Below is a small trained network, with its code and all its weights. Each question gives an input and a target symbol and asks what happens when units are switched off, that is, made to give their printed mean instead of their output.

import numpy as np


def w(rows, s, z=0):
    codes = np.array(rows[::2]) - 128.0
    scale = np.full(codes.shape[1], s)
    scale[-1] = z or s
    return codes * scale


def norm(h):
    return h / np.sqrt((h * h).mean(-1, keepdims=True) + 1e-5)


def f(y):
    return np.maximum(y, 0)


def softmax(a):
    e = np.exp(a - a.max(-1, keepdims=True))
    return e / e.sum(-1, keepdims=True)


def log_softmax(a):
    a = a - a.max(-1, keepdims=True)
    return a - np.log(np.exp(a).sum(-1, keepdims=True))


def net(x, mask):
    ids = ['αβδζθλξπφ'.index(c) for c in x.split()]
    T = len(ids)
    res = E[ids] + P[:T]
    r = norm(res)
    for j in range(2):
        rows = slice(2 * j, 2 * j + 2)
        q, k, v = (r @ M[0][rows].T for M in (Q, K, V))
        z = softmax(np.where(np.tri(T) > 0, q @ k.T / 2**0.5, -1e9)) @ v
        o = O[0][rows]
        res = res + np.where(mask[j], z, o[:, -1]) @ o[:, :-1]
    y = f(norm(res) @ A[0][:, :-1].T + A[0][:, -1])
    res = res + np.where(mask[2:10], y, B[0][:, -1]) @ B[0][:, :-1]
    return log_softmax(norm(res)[-1] @ U[:, :-1].T + U[:, -1])


Q, K, V, O, A, B = {}, {}, {}, {}, {}, {}
E = w([
[117,98,144,55,150,46,118],'α',
[53,56,204,155,92,64,39],'β',
[132,33,108,169,86,175,40],'δ',
[161,102,191,133,72,138,214],'ζ',
[102,124,155,172,8,230,134],'θ',
[140,86,96,104,70,128,196],'λ',
[220,107,50,81,179,134,111],'ξ',
[100,95,200,83,148,134,91],'π',
[131,117,133,139,88,106,232],'φ',
],0.015)
P = w([
[116,120,145,137,154,131,170],'0',
[155,2,132,145,130,208,137],'1',
[115,145,92,105,93,114,133],'2',
[106,134,108,149,145,154,146],'3',
[158,46,182,157,159,153,133],'4',
[123,148,95,117,102,105,127],'5',
[111,142,100,158,145,161,138],'6',
[155,77,190,140,160,133,123],'7',
[131,151,95,126,109,98,122],'8',
[121,144,96,170,157,151,126],'9',
[155,92,155,104,163,134,111],'10',
[138,154,98,136,119,89,117],'11',
[128,146,118,195,161,152,123],'12',
[140,102,157,94,165,141,108],'13',
],0.021)
Q[0] = w([
[126,163,109,162,205,177,249],'head 1',
[137,60,144,137,121,2,104],'head 1',
[76,139,74,200,225,175,160],'head 2',
[195,176,152,111,99,97,85],'head 2',
],0.0094)
K[0] = w([
[127,176,114,165,110,179,247],'head 1',
[122,134,124,136,167,20,64],'head 1',
[222,178,137,200,156,93,51],'head 2',
[146,125,173,67,152,135,178],'head 2',
],0.013)
V[0] = w([
[123,194,125,128,114,185,180],'head 1',
[164,2,141,87,164,136,117],'head 1',
[81,66,125,213,84,80,83],'head 2',
[196,89,82,153,149,150,81],'head 2',
],0.0084)
O[0] = w([
[211,172,160,230,211,1,74,48],'head 1',
[103,104,90,118,253,180,196,253],'head 1',
[139,16,76,178,175,46,24,190],'head 2',
[243,190,116,187,217,189,201,125],'head 2',
],0.0066,0.0053)
A[0] = w([
[42,88,116,24,153,114,145,209],'neuron 1',
[5,122,147,138,171,131,81,254],'neuron 2',
[25,83,20,172,2,144,10,44],'neuron 3',
[75,79,157,84,156,243,26,74],'neuron 4',
[166,2,225,233,126,227,132,126],'neuron 5',
[171,18,118,57,116,248,87,172],'neuron 6',
[110,120,193,36,227,163,76,43],'neuron 7',
[76,127,197,82,24,155,98,107],'neuron 8',
],0.0074,0.003)
B[0] = w([
[162,152,147,216,111,187,45,232],'neuron 1',
[148,173,120,194,85,173,170,197],'neuron 2',
[100,241,161,146,162,127,192,188],'neuron 3',
[155,76,137,45,133,25,243,206],'neuron 4',
[164,138,27,47,153,82,3,229],'neuron 5',
[100,67,190,134,204,22,89,244],'neuron 6',
[132,243,7,95,25,77,134,176],'neuron 7',
[237,55,113,117,195,180,83,170],'neuron 8',
],0.0074,0.011)
U = w([
[52,79,2,128,33,222,153,100],'α',
[83,117,153,154,217,33,88,161],'β',
[192,11,67,138,239,220,79,40],'δ',
[218,156,253,47,148,93,128,64],'ζ',
[157,197,39,181,48,169,23,170],'θ',
[214,35,129,160,68,234,211,94],'λ',
[202,241,132,131,233,228,197,251],'ξ',
[121,179,82,26,19,35,182,132],'π',
[87,137,252,190,95,127,155,204],'φ',
],0.0087,0.002)

Each question gives the input, a string of symbols that net reads in full, and the target symbol t.
The units are the heads (2 rows each of Q, K, V and O) and the neurons (one row each of A and B). Each row of codes is followed by its name. A weight is (code - 128) times the scale printed after its matrix; where a second scale follows, it is the last column's (O, A, B and U).
mask holds one flag per unit, heads first, then neurons. A switched-off unit (its flag False) gives its mean, the last column of its rows in O or B, instead of its output. The means were averaged over made-up inputs and are rounded, as every weight is.
A unit's drop is (log p(t) with every unit on - log p(t) with that unit switched off) / (log p(t) with every unit on - log p(t) with every unit switched off).
The circuit of an input: a set's keep is (log p(t) with only the set's units on - log p(t) with every unit switched off) / (log p(t) with every unit on - log p(t) with every unit switched off). Starting from all 10 units, units are removed one at a time, each time the one whose removal leaves the highest keep (on an exact tie, the one counted first), for as long as the keep stays at least 0.8.
circuit, biggest first: the units of the circuit, biggest drop first
most important unit: the unit with the biggest drop
top k neurons: the k neurons with the biggest drops, biggest first
which heads matter: for each layer, one digit per head in row order, 1 if its drop is at least 0.15 and else 0, layers parted by /
input φ δ α δ β λ α θ π ζ α α π, target θ: most important unit => neuron 6
input α φ φ φ, target φ: circuit, biggest first => [neuron 5; head 1; head 2]
input π ξ α, target θ: circuit, biggest first => [neuron 1; neuron 4]
input ζ θ λ π α φ π ζ α ξ ζ α, target θ: circuit, biggest first => [neuron 1; neuron 4; neuron 6]
input ξ α π, target ζ: which heads matter => 01
input α π δ δ α α δ φ, target δ: circuit, biggest first => [neuron 4; head 1]
input α δ α φ α φ θ θ φ π π λ, target α: which heads matter => 10
input α π φ δ α α α, target δ: which heads matter => 01
input θ δ θ β π α β ζ, target δ: top 3 neurons => [neuron 5; neuron 3; neuron 4]
input β ξ δ α, target δ: circuit, biggest first => [neuron 1; head 1]
input ξ ξ β, target φ: which heads matter => 00
input π λ ξ φ, target ξ: which heads matter => 01
input φ π β δ α π δ α θ φ β ξ α, target ξ: circuit, biggest first => [head 2; neuron 6]
input α β α ζ δ θ π ζ α β ξ ξ λ θ, target β: which heads matter => 00
input α β π α β λ β δ β φ π ζ π δ, target β: circuit, biggest first => [neuron 6]
input θ φ θ β φ ζ, target λ: circuit, biggest first => [neuron 5; neuron 7]
input π α π α φ φ π π π π ζ ζ, target λ: which heads matter => 01
input ξ π α β π π δ π δ, target β: circuit, biggest first => [neuron 3; neuron 6]
input θ α θ α π θ α ζ θ π ζ π φ, target θ: circuit, biggest first => [neuron 6; head 1]
input δ β π δ θ α φ β θ α λ α λ, target θ: circuit, biggest first => [head 1]
input ζ α ξ β λ δ φ λ, target β: top 2 neurons => [neuron 6; neuron 8]
input λ λ π φ δ φ θ α π π, target θ: top 2 neurons => [neuron 6; neuron 4]
input π α ζ ξ α λ, target α: circuit, biggest first => [neuron 4; neuron 5; head 1]
input φ φ ξ θ ξ α α λ φ π, target ξ: top 2 neurons => [neuron 6; neuron 1]
input π α α π, target π: top 3 neurons => [neuron 7; neuron 4; neuron 8]
input ζ α ζ π, target π: top 2 neurons => [neuron 4; neuron 7]
input λ λ π δ φ π, target ζ: top 3 neurons => [neuron 8; neuron 4; neuron 5]
input α β π φ, target β: top 4 neurons => [neuron 1; neuron 2; neuron 7; neuron 8]
input π δ α β β θ β ζ, target δ: top 2 neurons => [neuron 5; neuron 3]
input ζ α λ α β φ π φ θ λ β θ ζ, target θ: top 4 neurons => [neuron 6; neuron 4; neuron 5; neuron 8]
